Below are the code and all the weights of a small trained network. Each question names an input and a class and asks about switching units off, where a switched-off unit gives its printed mean instead of its output.

import numpy as np


def w(rows, s, z=0):
    codes = np.array(rows[::2]) - 128.0
    scale = np.full(codes.shape[1], s)
    scale[-1] = z or s
    return codes * scale


def f(y):
    return np.maximum(y, 0)


def log_softmax(a):
    a = a - a.max(-1, keepdims=True)
    return a - np.log(np.exp(a).sum(-1, keepdims=True))


def net(x, mask):
    res = np.array(x, float).reshape(1, 8) / 4 @ E
    y = f(res @ A[0][:, :-1].T + A[0][:, -1])
    res = res + np.where(mask, y, B[0][:, -1]) @ B[0][:, :-1]
    return log_softmax(res[-1] @ U[:, :-1].T + U[:, -1])


A, B = {}, {}
E = w([
[101,96,76,7,130,61,216,102,83,98],'x0',
[94,131,18,175,216,54,73,133,163,126],'x1',
[144,119,122,128,127,133,123,135,117,123],'x2',
[171,217,91,90,197,233,140,58,117,105],'x3',
[137,70,173,126,214,114,140,82,80,255],'x4',
[243,180,128,85,84,43,69,86,148,167],'x5',
[132,126,133,129,133,125,130,125,131,121],'x6',
[105,146,135,127,128,121,136,120,141,137],'x7',
],0.0095)
A[0] = w([
[123,116,68,89,125,98,183,118,91,97,111],'N0',
[106,166,100,130,81,144,125,178,166,48,99],'N1',
[194,160,98,116,116,49,83,120,166,147,149],'N2',
[134,86,124,141,209,111,109,115,100,168,115],'N3',
[153,144,191,197,112,150,96,131,157,123,105],'N4',
[119,107,115,55,115,85,168,117,104,104,135],'N5',
[89,123,159,110,139,183,162,168,98,128,89],'N6',
[51,84,117,160,166,199,164,167,115,98,112],'N7',
[143,192,79,109,192,188,140,76,123,110,85],'N8',
[96,66,154,174,88,38,142,183,157,125,132],'N9',
[144,161,148,103,64,161,150,171,144,79,118],'N10',
[121,101,211,116,60,116,143,153,119,147,91],'N11',
[137,147,90,113,96,135,107,143,164,79,113],'N12',
[157,169,148,205,149,170,85,159,138,145,99],'N13',
[141,173,93,127,184,155,134,95,153,118,106],'N14',
[130,103,182,139,196,128,112,127,116,192,106],'N15',
[189,170,161,79,80,116,105,100,133,163,107],'N16',
[133,137,159,199,128,159,68,148,179,145,74],'N17',
[113,135,9,184,216,61,83,141,172,129,3],'N18',
[130,157,114,151,107,113,112,144,137,46,85],'N19',
[158,168,163,96,133,210,147,84,106,109,110],'N20',
[100,139,118,102,152,84,126,114,120,109,123],'N21',
[146,96,207,99,149,160,149,101,75,209,118],'N22',
],0.011,0.0043)
B[0] = w([
[95,137,157,95,145,135,101,70,90,134,207],'N0',
[145,163,90,157,127,72,148,107,146,159,208],'N1',
[142,130,148,92,176,156,85,152,154,144,229],'N2',
[154,176,86,167,105,83,167,110,163,155,208],'N3',
[91,119,153,114,140,133,150,91,86,117,196],'N4',
[74,141,163,99,146,157,130,80,64,131,217],'N5',
[170,139,147,120,153,136,109,143,156,93,188],'N6',
[188,165,192,80,197,122,56,145,181,156,226],'N7',
[105,76,109,143,67,128,86,176,107,196,226],'N8',
[100,78,106,131,94,144,90,164,118,198,241],'N9',
[157,154,89,135,113,100,178,118,138,87,201],'N10',
[117,103,123,152,96,156,151,164,134,90,213],'N11',
[127,142,111,137,131,81,128,106,145,157,181],'N12',
[81,136,137,127,152,142,128,79,77,143,202],'N13',
[105,73,108,144,114,135,107,158,127,146,192],'N14',
[142,147,85,136,112,97,128,111,127,135,215],'N15',
[166,157,176,112,177,158,99,169,168,124,223],'N16',
[81,136,156,102,144,132,131,91,74,135,202],'N17',
[144,117,140,158,98,189,200,144,154,6,239],'N18',
[137,151,100,135,116,87,138,106,138,158,180],'N19',
[103,62,126,152,79,138,137,160,138,135,226],'N20',
[105,130,127,138,150,146,136,124,110,101,167],'N21',
[152,164,81,162,116,83,185,108,162,103,249],'N22',
],0.012,0.013)
U = w([
[151,182,48,154,131,32,158,80,161,144,101],'0',
[83,134,164,112,172,153,126,41,10,129,95],'1',
[105,32,99,145,77,137,88,211,121,180,84],'2',
[179,165,179,99,220,144,69,177,202,134,70],'3',
[141,119,126,151,101,177,193,152,154,46,254],'4',
],0.013,0.0063)

Each question gives the input, the list of numbers given to net, and the class t.
The units are the neurons (one row each of A and B). Each row of codes is followed by its name. A weight is (code - 128) times the scale printed after its matrix; where a second scale follows, it is the last column's (A, B and U).
mask holds one flag per neuron, in row order. A switched-off neuron (its flag False) gives its mean, the last column of its row in B, instead of its output. The means were averaged over made-up inputs and are rounded, as every weight is.
A unit's drop is (log p(t) with every unit on - log p(t) with that unit switched off) / (log p(t) with every unit on - log p(t) with every unit switched off).
The circuit of an input: a set's keep is (log p(t) with only the set's units on - log p(t) with every unit switched off) / (log p(t) with every unit on - log p(t) with every unit switched off). Starting from the 12 units with the biggest drops (on a tie, the unit counted first), units are removed one at a time, each time the one whose removal leaves the highest keep (on an exact tie, the one counted first), for as long as the keep stays at least 0.8.
units of the circuit, in order: the units of the circuit, biggest drop first
top k neurons: the k neurons with the biggest drops, biggest first
drop of u: that unit's drop, to one decimal
input [-7,-3,2,6,-8,8,-2,-2], class 0: units of the circuit, in order -> (N1)
input [-6,0,-4,3,-6,-1,4,-3], class 0: top 4 neurons -> (N1; N5; N19; N10)
input [0,-8,-5,-6,5,4,-8,-8], class 4: top 3 neurons -> (N22; N11; N8)
input [1,-8,4,-7,4,2,1,-3], class 4: top 3 neurons -> (N22; N8; N11)
input [-7,8,5,5,8,3,0,5], class 0: top 3 neurons -> (N3; N15; N11)
input [-6,1,-8,6,1,-4,8,2], class 1: top 2 neurons -> (N13; N17)
input [-7,5,8,-5,-4,8,-5,0], class 3: top 4 neurons -> (N2; N5; N16; N0)
input [8,-5,8,-7,7,8,7,0], class 1: top 3 neurons -> (N5; N7; N0)
input [6,6,-4,-8,-1,8,-7,-7], class 2: top 2 neurons -> (N9; N7)
input [-7,-3,-7,5,-7,-1,0,-7], class 0: top 4 neurons -> (N1; N10; N5; N19)
input [7,-2,6,-6,3,-3,-5,-4], class 1: top 2 neurons -> (N5; N0)
input [-8,-3,-5,-7,-6,4,-6,6], class 1: top 2 neurons -> (N17; N4)
input [-3,4,6,6,5,2,-2,7], class 2: top 2 neurons -> (N8; N14)
input [-5,2,6,0,-1,-7,-6,-7], class 3: units of the circuit, in order -> (N7)
input [-6,4,5,8,6,-2,4,-1], class 2: top 2 neurons -> (N8; N14)
input [3,-6,6,-1,-8,6,7,2], class 0: top 2 neurons -> (N10; N1)
input [2,-6,8,7,3,-2,-6,-1], class 2: drop of N18 -> 0.2
input [4,5,-5,7,-3,1,-6,0], class 2: drop of N8 -> 0.7
input [5,3,-1,3,-2,6,-8,5], class 3: drop of N4 -> 0.1
input [-2,6,1,3,-6,-8,-5,-7], class 3: drop of N7 -> 2.5
input [3,-4,-1,3,-4,2,-6,7], class 0: units of the circuit, in order -> (N18)
